How the nodes are linked:
θ: fp->dl, tc->bb, dl->hf, lm->cr, jj->hq, cq->tq, bl->fg, fh->ns, fg->jj, ct->pn, pj->gs, jh->mz, sj->gd, ns->ls, bn->pq, tr->zb, gd->mg, bf->ff, zb->dd, gj->ct, ls->lm, gs->fh, zr->bl, tz->cd, cd->jg, gn->hp, pn->sj, mz->zt, jr->gj, jg->tc, hf->pj, zt->bn, qr->pp, hp->tr, dd->zp, th->qf, pq->bf, pp->gn, mj->bq, tq->zr, hq->jr, ff->th, bq->jh, mg->fp, rz->mj, gh->cq, zp->tz, cr->gh, qf->qr, bb->rz
λ: fp->zp, tc->pn, dl->dd, lm->qf, jj->jh, cq->bf, bl->zt, fh->gn, fg->mz, ct->bb, pj->tr, jh->jj, sj->jg, ns->pp, bn->zr, tr->pj, gd->cd, bf->cq, zb->hf, gj->rz, ls->qr, gs->hp, zr->bn, tz->mg, cd->gd, gn->fh, pn->tc, mz->fg, jr->mj, jg->sj, hf->zb, zt->bl, qr->ls, hp->gs, dd->dl, th->cr, pq->tq, pp->ns, mj->jr, tq->pq, hq->bq, ff->gh, bq->hq, mg->tz, rz->gj, gh->ff, zp->fp, cr->th, qf->lm, bb->ct

In the rows, zero is written as 151.

The rows follow the links: the fewer symbols apart two nodes are, the more alike their rows tend to be.

Some nodes and rows for them; each showing differs a little:
tq	[ 198  183  208  120  150  180  135  111  184   80  249  151  137  167  204  106  191  129  186  109  166  135  236  269  108  109  159  239  135  146  209  166   80   98  211   43  141  191   93  214  196  163  146  190  150  120   47  170   84  184  174  171  135  144  170  169  197  153  247   55  100  119]
rz	[ 160  162  126  223  163  199  196  139  211  109   84  130  227  121  182  173  224  151  207  138  197  249  213   92  133   84  158  110  252  123  128   58  104  128  193  175  119  165  144  122  205   78  147  166  182  116  203  278  206  166  191  145  174  194  154   37  211  139  219  219  168  116]
bf	[ 128   94  201  177  149  144  145  181  143  244  259  153  151  166   84   93  149  174  141  180  153  157   55  287  208  170  134  238  158  150  221  132  134  204   68   51  150   94  162  206  147  144  158  110  162  166   40  105   72  109  142  123  140  165  129  144  145  147   69   67  104  157]
qf	[ 133  140  187  116  136  203  118  175  225  164  233  178   97  170  139  111  194  161  213  171  157   79  163  256  156   57  136  210   70  179  200  219   43  190  147   88  174  152  164  196  210  203  173  160  129   88   71   46  119  138  213  107  114  123  131  232  221  168  186   69  120  107]
cr	[ 171  132  192  183  152  201  180  137  207  196  256  171  211  181  125  111  187  134  207  134  147  220  139  266  172   62  176  213  223  170  213   89   44   94  114   80  172  139   88  179  218  100  145  148  138  108   57  265  104  126  200  158  138  172  174   96  228  151  139  103  105  109]
mg	[ 135  180  108  174  151  211  144  152  211   94   55  151  150  124  181  197  196  171  193  180  164  149  235   16  124   81  137   69  152  157   87  148  124  201  200  258  150  194  213   89  207  159  171  180  139  114  269  117  237  191  189  125  166  151  127  151  204  157  226  240  205  117]
bl	[ 170  206  198   76  173  130  135  115  113   77  210  131   78  156  193  110  142  132  138  135  178   76  211  259  104  200  164  229   73  121  203  229  170   98  229   59  127  206  106  207  115  200  140  174  168  176   71  104   90  205  124  184  142  111  180  224  125  137  217   67  112  173]
mz	[ 139  180  184  240  168  116  195  150   89   94  171  129  240  143  177  129  116  159   87  156  175  268  164  223  132  229  144  196  268  123  184   41  202  167  180   73  123  173  153  181   87   70  150  169  181  194  101  242   96  178  110  153  160  198  139   30   77  133  163  141  117  190]
cq	[ 178  164  201  129  147  198  151  131  214  113  246  146  175  176  171  105  210  139  210  136  155  167  234  285  132   79  165  232  164  150  220  158   53   84  190   46  154  189   95  215  217  140  132  166  148  106   51  193  113  168  199  165  141  160  186  153  229  152  239   58  103  106]
zb	[ 165  169  118   73  134   97  109  139   88  130  118  181   70  152  162  178   53  132   96  128  108   53  139   74  134  234  172  101   49  170  115  242  250  119  175  225  182  174  149  116   78  205  147  156  118  205  210   75  176  163   98  190  164  113  166  247   81  171  131  181  170  197]

Each walk starts at a row. The symbols on each line, taken left to right, move it on to the next node.
Each answer is a row, close to the row of the node it stands for.
---
[ 141   95  203  140  143  178  135  180  177  236  264  156  131  176   97  102  171  175  183  180  155  125   92  282  200  113  132  243  118  144  222  169   93  206   68   51  162  109  178  219  181  162  158  111  143  133   24   82   84   96  172  121  125  138  121  173  184  157   80   55  100  125]
λ λ θ θ θ λ λ [ 136  172  172   91  139  202  118  151  210  128  239  174   71  180  165  122  186  167  201  175  142   51  213  224  139   70  134  200   56  174  189  247   67  187  182  116  191  184  159  189  202  209  169  172  128  105   96   14  141  160  201  128  137  116  141  256  232  161  204   74  133  101]
λ θ θ λ λ λ [ 114  128  195  127  137  198  112  175  217  212  246  172  100  186  108  108  189  172  207  178  159   87  128  280  185   85  137  227   98  174  206  190   55  188  102   78  174  112  163  197  208  189  152  130  151  122   47   58  116  113  186  115  127  124  129  206  212  160  136   54  111  113]
---
[ 174  143  211  159  137  207  161  138  215  149  256  162  180  174  148  101  206  130  222  117  155  190  177  273  152   61  170  232  189  162  209  121   50   84  147   68  164  165   87  194  208  122  137  146  140   95   62  231  116  145  211  154  135  170  188  123  228  160  181   81  109  104]
θ λ λ θ θ λ λ [ 171  203  190   97  165  164  133  116  158   54  228  135  110  161  205  103  168  134  165  133  169   97  235  268   95  138  170  226   99  147  229  215  105   97  230   38  140  203  100  210  159  184  140  194  169  147   63  136   94  196  168  180  134  135  170  192  173  129  240   40  106  148]
θ θ λ θ λ λ [ 127  153  189  237  166   89  184  160   71  142  195  132  227  163  151  112  109  156   91  165  155  246  122  240  152  252  133  205  239  128  204   64  209  180  142   54  137  138  171  198   88   87  158  143  176  211   79  213   71  156   90  156  152  187  133   62   71  137  121  122  121  193]
---
[ 134  131  204  223  166   84  179  173   87  183  210  138  211  153  128  101  108  170   92  185  153  212   82  259  186  239  140  220  212  130  209   87  199  200  106   60  134  125  162  203   93  109  161  127  159  201   52  179   80  133  109  154  139  179  137   88   86  145   70   90  116  201]
λ θ θ θ θ θ λ [ 149  187  134  230  173  178  189  147  182   74  102  131  243  118  200  165  204  141  179  143  198  271  228  115  112  106  159  136  269  125  135   37  132  139  214  156  110  186  153  146  197   71  152  193  179  129  164  274  162  194  173  141  164  197  169   49  176  134  247  198  163  132]
θ λ λ λ λ [ 141  197  150  226  177  152  197  135  158   65  126  128  260  126  193  138  176  144  152  150  192  285  227  149   89  158  137  159  276  122  163   33  149  159  228  140  122  192  145  150  158   63  152  183  180  157  161  274  158  200  146  155  174  209  143   27  149  134  231  181  138  154]
---
[ 187  106   98  138  158  157  163  142  151  237   34  149  156  124   80  201  158  123  173  128  158  166   68    9  213  134  173   62  169  154   75  143  179   92   67  257  155   96  121   80  154  145  124  113  157  145  265  212  244  104  155  176  156  158  178  149  172  140   74  254  202  144]
θ λ θ θ λ λ λ [ 178  119  112  112  143  132  138  139  120  231   55  154  137  135  101  200  111  141  130  141  134  132   62   19  197  197  169   63  129  153   84  177  216   93   76  256  162   95  138   79  123  176  136  101  139  177  251  157  217  106  134  183  177  137  181  174  106  153   45  234  194  175]
θ θ θ λ λ λ λ [ 167  135  112  185  167  211  169  139  213  183   54  131  196  118  130  189  224  131  205  129  192  222  149   35  172   65  173   85  210  131   85   91  100  104  110  215  130  124  143   98  215  111  141  141  172  102  243  250  231  132  202  164  173  185  171   92  216  142  150  244  186  111]
---
[ 160  181  129   58  125  112  106  136  106   88  147  186   62  171  199  165   75  142  108  141  111   45  183  110  122  208  153  118   41  180  127  264  220  134  228  202  185  202  142  122   92  230  149  168  128  200  185   55  169  183  117  181  141  105  160  274   93  163  191  148  162  184]
λ λ θ θ [ 161  135  119   82  137   93  127  148   80  167   99  178   99  141  136  186   68  134   93  138  109   79   98   67  164  249  173   92   78  164   91  221  253  111  135  243  175  136  143  108   79  201  143  142  129  201  224  109  176  138   99  197  159  120  171  231   96  158   82  192  178  193]
λ θ θ θ θ θ λ [ 140  176  176   78  125  190  114  145  201  101  225  174   73  186  189  132  175  154  195  161  121   38  225  187  124   94  138  175   52  180  176  276   90  169  224  141  168  202  161  176  201  231  168  178  134  105  115   25  143  166  183  115  124  112  144  265  198  168  244  104  130  119]
---
[ 145  193  156   77  128  159  102  142  165   81  196  167   56  169  210  147  145  163  172  157  121   29  228  162  104  127  148  156   32  184  170  270  125  164  236  158  183  220  143  146  159  223  157  186  112  139  132   22  150  204  183  137  137  103  137  265  164  164  239  107  148  144]
λ λ θ θ θ θ θ [ 168  121  107   90  133  100  137  144   90  208   63  169  109  138  110  185   79  133  101  131  117   90   77   35  185  225  165   79  103  178   84  199  244   84   94  262  168  118  137   90   89  188  137  126  134  197  238  132  187  126   93  194  152  135  183  203   92  162   71  209  194  194]
θ θ θ λ λ [ 180  113  102  161  159  190  171  152  202  225   55  144  177  119  104  195  199  129  186  114  175  195  110   25  196   86  176   62  188  146   81  114  127   89   87  252  132   98  140   87  196  122  133  121  158  116  242  239  236  107  193  164  167  165  172  121  202  150  116  233  202  131]
---
[ 129  114  200  197  162  119  173  183   97  220  248  153  182  167  105   87  125  168  122  176  162  184   65  273  189  208  124  232  185  139  219  110  160  217   73   46  139  108  168  213  123  123  160  117  162  183   41  145   64  116  118  132  149  167  113  108   99  146   60   64  103  183]
λ θ θ θ [ 173  176  183   68  165   94  107  139   91  112  192  145   68  144  182  123  124  137   93  120  184   51  181  231  118  226  178  198   47  134  190  248  199  112  192   69  133  171  116  186   89  224  152  165  176  196   89   67   94  182  102  183  158  118  175  241   96  135  181   73  125  180]
θ λ λ λ λ [ 156  160  173   68  174   90  119  142   86  138  157  133   50  138  165  133  112  128  100  140  161   36  123  196  145  238  159  183   36  128  168  265  219  128  153   98  115  153  129  164   69  238  143  141  175  212  111   47  109  154   95  179  174  104  169  245   80  145  118   83  125  197]
---
[ 144  128  159   62  170  102  113  150   81  185  138  126   62  124  135  149  112  150   86  151  163   34  110  171  168  241  149  169   38  120  164  261  215  150  117  126  118  111  145  165   82  210  147  131  188  201  130   38  125  130  101  178  163   97  146  260   82  137   88  101  135  188]
θ θ θ λ [ 163  147  124  199  166  207  186  131  221  135   71  134  213  121  158  186  237  135  203  139  198  235  188   80  150   69  165   92  235  124  109   66  105  113  152  201  134  147  134  115  224   95  132  154  170  105  213  273  224  148  195  151  180  195  157   64  213  140  202  224  173  114]
θ θ θ θ λ λ [ 146  192  162  242  172  122  197  148  110   69  149  114  242  130  206  128  152  152  123  164  176  268  199  191  112  198  157  171  277  115  172   41  193  157  226  106  120  180  158  173  123   73  168  174  182  173  132  266  118  190  123  146  165  206  148   34  113  136  199  164  137  175]
---
[ 172  113  179  210  142  177  185  154  195  212  246  168  231  172   98  121  163  136  181  129  132  254  105  250  195  106  163  211  246  170  202   56   78  104   85  104  170  116  108  202  188   90  137  126  124  130   61  280  120  112  186  158  128  191  171   80  199  159   94  117  125  127]
λ λ λ θ θ θ θ [ 150  202  141   59  130  146  103  131  132   80  177  188   62  175  209  160  106  153  143  151  108   31  208  144   98  170  148  138   31  180  135  266  174  145  240  182  177  221  149  142  131  236  165  186  129  165  167   31  155  192  125  155  134   94  142  278  131  164  222  131  164  164]
